Each row has a name. Each piece below is followed by the name of the row it came from, unless a question asks for something else. Each question is about the rows just above it. Places in a row count from 0.

Pif: [128 153 164 123 171]
Sizil: [126  91 168 141 143]
Vafa: [142 169 173  77 118]
Nonor: [143 163  97 122  93]
Row and place of [141] in the named rows: | Sizil, 3
Where in the named rows is [142]? | Vafa, 0

vala: [166  93  97 146 144 119 177 175 177 155 124 113 147  95 183 119  99 188
  73 166 182  99 101 152 189 125 180]
Pif: [189  67 135 161 153 105 187 162 104 144 117 147  73 147 180 127 145 144
 125 140  96  99 101 152 189 125 180]
lav: [166  93  97 146 144 119 177 175 177 155 124 113 147  95 183 119  99 188
  73 166 182 120 169 108 109 173  88]
Row and place of [105] in the named rows: | Pif, 5
Where in the named rows is [109]? | lav, 24
[96] is at row and place | Pif, 20
Row and place of [153] in the named rows: | Pif, 4
[166  93  97 146 144 119 177 175 177 155 124 113 147  95 183 119  99 188
  73 166 182 120 169 108 109 173  88] | lav
Row and place of [88] in the named rows: | lav, 26

Sizil: [ 93  89 127 154 176  83]
fupo: [164  90 104 172 171 113]
vala: [176 108 153  89 105 115]
Nonor: [136 164  80 175 122 127]
Tedu: [161 130 178 134  83 148]
lav: [116  92 130 135 150 128]
rar: [127 180 128 160 140  88]
Bar: [140 162 155 174 174 111]
Pif: [167 102 106 169  93  81]
Tama: [116 112 130 135 165 107]
[165] is at row and place | Tama, 4
[92] is at row and place | lav, 1

rar: [141 180 110 171 146 159 150 117 162 103  71 168 113  95 133 128 178  97
  90 153  94  97  76 165 108 118 139 182 140 104 124 130  71 101  99 114
 168 110 140 169 119 119 136  72 164 131 154  85 101 125 176 137 110 102
 106 120 142  79 172]
Tedu: [ 93 105 114  87 111 165 110 105 116 141 159 121 152 168 110 123 100 129
 126  99 134 190 144  85 134 116 130 104 130 136 141 104 144 132 127 117
 110 159 107 119 128 113  93 164 121 124 131 133 142 141  70 124 131 153
 155 145 103 160 114]
Sizil: [141 180 110 171 111 159 150 117 102 103  71 168 113  95 133 128 178  97
  90 153  94  97  76 165 108 118 139 182 140 104 124 130  71 101  99 114
 168 110 140 169 119 119 136  72 164 131 154  85 101 125 176 137 110 102
 106 120 142  79 172]
Where in the named rows is [100]? | Tedu, 16
Where in the named rows is [129]? | Tedu, 17
Which row holds [141 180 110 171 111 159 150 117 102 103  71 168 113  95 133 128 178  97
  90 153  94  97  76 165 108 118 139 182 140 104 124 130  71 101  99 114
 168 110 140 169 119 119 136  72 164 131 154  85 101 125 176 137 110 102
 106 120 142  79 172]? | Sizil
[ 93 105 114  87 111 165 110 105 116 141 159 121 152 168 110 123 100 129
 126  99 134 190 144  85 134 116 130 104 130 136 141 104 144 132 127 117
 110 159 107 119 128 113  93 164 121 124 131 133 142 141  70 124 131 153
 155 145 103 160 114] | Tedu

rar: [123 117  91 119 120 142 103 171 150 121 125 138 106 139 156  99 112 134
 136  95  85 125 124  86 109 110 119 123 109 113 104 109 131 194 163  88
 146 156 111 139 120  94  70]
Nonor: [155 143 158 134 153 155 133 107 124 119 113 143 109 116 129 151 145 101
 153 157 165 119 152 173 150 157 119 130 139 120  77  89  94 156 146  93
 111 136 150 137 148  93 127]
vufi: [155 143 158 134 153 155 133 157 124 162 113 143 109 116 129 151 145 101
 153 152 165 119 152 173 150 157 119 130 139 120  77  89  94 156 146  93
 111 136 150 137 148  93 127]
Which row holds [155 143 158 134 153 155 133 157 124 162 113 143 109 116 129 151 145 101
 153 152 165 119 152 173 150 157 119 130 139 120  77  89  94 156 146  93
 111 136 150 137 148  93 127]? | vufi
[117] is at row and place | rar, 1
Row and place of [131] in the named rows: | rar, 32

Bar: [ 78 111 192 111 185 138 147 120]
Vafa: [184 111 192 111 191 148 147 120]
fupo: [110  82 174 102 153 119 148  82]
[110  82 174 102 153 119 148  82] | fupo
[78] is at row and place | Bar, 0
Row and place of [185] in the named rows: | Bar, 4

Bar: [167 146 119 104 121  80 176 153 142 150 108]
Pif: [128 147 165 103 134  92 106 131 113  86 122]
vufi: [127  95  94 130 143 109  76 161 152 163 150]
fupo: [145 184 101 123  96 157 103  86 108 106 160]
Sizil: [117 125 128 119 106 106 123 162 137 104 177]
lav: [110 100 159 103  93 148 151 100 178 164 137]
Tama: [114 112 108  93 152 106 158 108 130 107 155]
Vafa: [106 161 140 104 103 162  96 158 176 129 116]
Where in the named rows is [160]? | fupo, 10
Where in the named rows is [167]? | Bar, 0
Row and place of [114] in the named rows: | Tama, 0

Bar: [125 126 123 147 128 136 138 121  99 121]
Tedu: [111 118  78 135 129 121  86 107 136 141]
Pif: [121  87 169 120 136 135 153 117 124 140]
[140] is at row and place | Pif, 9
[147] is at row and place | Bar, 3
[120] is at row and place | Pif, 3
[86] is at row and place | Tedu, 6
[138] is at row and place | Bar, 6
[123] is at row and place | Bar, 2
[141] is at row and place | Tedu, 9

vufi: [150  75 111 118 130 131 114 174 156 126 144 133]
Sizil: [134  91 155 117 104 125 132 130 158 158 168 105]
Bar: [111 111 152 106 111 111 116  82 127 108 169  99]
fupo: [133 134 142 107  93 116 121 145 130 102 165 133]
Tedu: [127 110  83 128 114 127 105 128 132 141 105  71]
[82] is at row and place | Bar, 7
Row and place of [83] in the named rows: | Tedu, 2
Where in the named rows is [93]? | fupo, 4
Where in the named rows is [168]? | Sizil, 10
Where in the named rows is [106]? | Bar, 3
Where in the named rows is [165]? | fupo, 10

lav: [181 129 104 151 105]
fupo: [133 130 115 126 126]
vufi: [150 125 118 124 119]
Row and place of [151] in the named rows: | lav, 3
Where in the named rows is [150]? | vufi, 0

vufi: [133 154 183 126 127 130 128]
Vafa: [103 130 143 110 160 146 122]
fupo: [124 111 124 161 116 111 114]
rar: [150 182 126 126 129 143 148]
Where in the named rows is [114]? | fupo, 6
[103] is at row and place | Vafa, 0
Where in the named rows is [182]? | rar, 1
Where in the named rows is [128]? | vufi, 6
[161] is at row and place | fupo, 3
[150 182 126 126 129 143 148] | rar
Where in the named rows is [160]? | Vafa, 4

vala: [120 147 125 140 131 130 104 117 138 135 144 115 127 144 128 118 144 119
 117 137 126  99 163 124 145 131 144 133 140 168 123 110 129 142 151 151
 117 116 148  78 120 125 121 124 111 106 129 131 110 123 118]
Vafa: [102 131 121 114 123 123 121 110 138 143 120 144 144 109 134  99 103 134
 132 127  81 102 124 107 124 143 134 109 133 129 170 129 133 110 129 152
 143 131 102 124 111 140 134 116 102 138 132 107 131 160 121]
Sizil: [121 111 118 110 116 104 124 130 119 137 140 147 115 103 131 143 120 138
 121 122 120 134 124 127 145 129 141 108 117 164 166 152 123 107 122 116
 126 127 116 126 153 130 141 117 159 132 134  98 100 119 121]
Pif: [102 131 121 114 123 123 117 110 138 143 120 144 144 109 134  99 103 134
 132 127  81 102 124 107 124 143 134 109 133 129 170 129 133 110 129 152
 143 131 102 122 111 140 134 116 102 138 132 107 131 160 121]
[121 111 118 110 116 104 124 130 119 137 140 147 115 103 131 143 120 138
 121 122 120 134 124 127 145 129 141 108 117 164 166 152 123 107 122 116
 126 127 116 126 153 130 141 117 159 132 134  98 100 119 121] | Sizil
[120 147 125 140 131 130 104 117 138 135 144 115 127 144 128 118 144 119
 117 137 126  99 163 124 145 131 144 133 140 168 123 110 129 142 151 151
 117 116 148  78 120 125 121 124 111 106 129 131 110 123 118] is in which row? | vala
[102 131 121 114 123 123 117 110 138 143 120 144 144 109 134  99 103 134
 132 127  81 102 124 107 124 143 134 109 133 129 170 129 133 110 129 152
 143 131 102 122 111 140 134 116 102 138 132 107 131 160 121] | Pif
Where in the named rows is [164]? | Sizil, 29

Tedu: [142 112 120 124  98  77 109 111 103 139 118]
rar: [138 148 139 138 128 120 145 131 121 151 136]
fupo: [135 159 112 146 125 136 131  71 102 133 138]
[148] is at row and place | rar, 1
[102] is at row and place | fupo, 8
[135] is at row and place | fupo, 0
Row and place of [146] in the named rows: | fupo, 3
[111] is at row and place | Tedu, 7
Where in the named rows is [124]? | Tedu, 3

Tama: [138 130 129 113 138 132 110 130 128 158 133 101 125 131 111 133  83 102
 116 106 103 113  99 160 142 130 155 126 122 110 128 128 111 106 145 135
 116 144 119 114 132]
fupo: [131 121 118 116 126 140 125 144 114 178 150 111 128 134 120 128 109 128
 106 112 108 122  83 102 117 106 114 104 135  90 140 146 112 163 139 156
 117 125 117 134 129]
Vafa: [124 162  91 142 127 118 122 157 109 120 128 109 146 109 126 148 112 135
 128 120 130 132 129 141 118 128 137 107 139 113 139 100 117 116  84 128
 116 155 126 151  96]
vala: [142 135 131 133 158 128 113 129 102 106 147 132 128 123 129 128 118 127
 116 122 124 123 130 104 111 128 120 134 134 138 121 117 157 124 136 124
 134 107 142 144 146]
lav: [120 109 151 106 185 107 116 136 111 107 132 127 116 107 116 124 119  71
 126 138 137  96 103 126 102 102 128 131 128 113 128 135 101 128 131 113
 106 165 118 132 117]
Where do [120 109 151 106 185 107 116 136 111 107 132 127 116 107 116 124 119  71
 126 138 137  96 103 126 102 102 128 131 128 113 128 135 101 128 131 113
 106 165 118 132 117] appear? | lav
[142 135 131 133 158 128 113 129 102 106 147 132 128 123 129 128 118 127
 116 122 124 123 130 104 111 128 120 134 134 138 121 117 157 124 136 124
 134 107 142 144 146] | vala
[124 162  91 142 127 118 122 157 109 120 128 109 146 109 126 148 112 135
 128 120 130 132 129 141 118 128 137 107 139 113 139 100 117 116  84 128
 116 155 126 151  96] | Vafa
Row and place of [108] in the named rows: | fupo, 20

Nonor: [107 166 108 111 124]
Tama: [132 115 133 129 125]
lav: [151 109 147 145 128]
Sizil: [ 92 165  95  98 122]
rar: [154 159  93 154  91]
Bar: [117 182 121 122 122]
vala: [107 169 114 112 121]
Vafa: [ 79 158  84  86 157]
Row and place of [158] in the named rows: | Vafa, 1
Row and place of [92] in the named rows: | Sizil, 0
Where in the named rows is [125]? | Tama, 4
Row and place of [124] in the named rows: | Nonor, 4
Where in the named rows is [84]? | Vafa, 2

Sizil: [174 167 115 101 108 108 124 187 116  79 109]
vufi: [174 167 115 101 108 108 124 187  97 136 132]
Bar: [174 175 115 101 108 108 124 187 112 139 102]
Where in the named rows is [136]? | vufi, 9
Where in the named rows is [116]? | Sizil, 8
Where in the named rows is [97]? | vufi, 8

Bar: [120 163 132 144 150 144 144 182 146 123 152 144 117 157 126 150 136 138
 137 115 144 153 126 138 158 154 155 151 141 148]
Pif: [119 123 119 120 131 128 124 125 132 127 127 130 127 126 126 122 131 129
 131 121 119 125 129 127 125 130 123 120 128 127]
lav: [ 98 108  85  90 160 149 131 102 155 149 118 165 144 123 137 131 173 132
 147 110  93 101 155 140 126 126  95  96 162 113]
fupo: [124 162 139 144 149 148 138 162 140 131 159 146 125 162 135 145 138 147
 132 122 142 159 133 136 162 158 155 149 142 156]
Vafa: [177 108 169 156  89  95 122 129 120 125 107  84 142 101 129 100  91 130
 142 173 148 136 121 129  90 122 140 135  84 131]
Nonor: [122 102 142  91 168 161  64 124  82 184 169 154 181 163 186  80 161 180
 148 153  80 148 183 186 150 146  99  81 150 169]
rar: [116 144 118 135 132 124 142 136 139 107 124 126 104 129 108 143 120 115
 134 108 138 128 109 108 133 130 139 142 125 122]
Where in the named rows is [180]? | Nonor, 17
Where in the named rows is [181]? | Nonor, 12
[143] is at row and place | rar, 15
[ 98 108  85  90 160 149 131 102 155 149 118 165 144 123 137 131 173 132
 147 110  93 101 155 140 126 126  95  96 162 113] is in which row? | lav
[119 123 119 120 131 128 124 125 132 127 127 130 127 126 126 122 131 129
 131 121 119 125 129 127 125 130 123 120 128 127] | Pif
Where in the named rows is [160]? | lav, 4
[122 102 142  91 168 161  64 124  82 184 169 154 181 163 186  80 161 180
 148 153  80 148 183 186 150 146  99  81 150 169] | Nonor

Vafa: [101 133 183 132 104 167 121 127]
lav: [127  84 127  80 133 126 157 183]
vala: [152 136  93 132 180  98 127 140]
Bar: [133 172 160 173 138 172  85  75]
Nonor: [106  90 154 128 111 139 156 180]
vufi: [147 164 150 164 148 172  85  77]
Tedu: [101 110 174 107 106 152 140 156]
Pif: [107  96 142  90 121 121 159 184]
Tama: [111  89 160  85 112 144 152 175]
rar: [128 117 108 111 159  88 151 173]
Sizil: [162 162  86 159 185 118 100 100]
fupo: [147 117 100 111 170  99 141 160]
Where in the named rows is [154]? | Nonor, 2
Row and place of [174] in the named rows: | Tedu, 2
Where do [162 162  86 159 185 118 100 100] appear? | Sizil

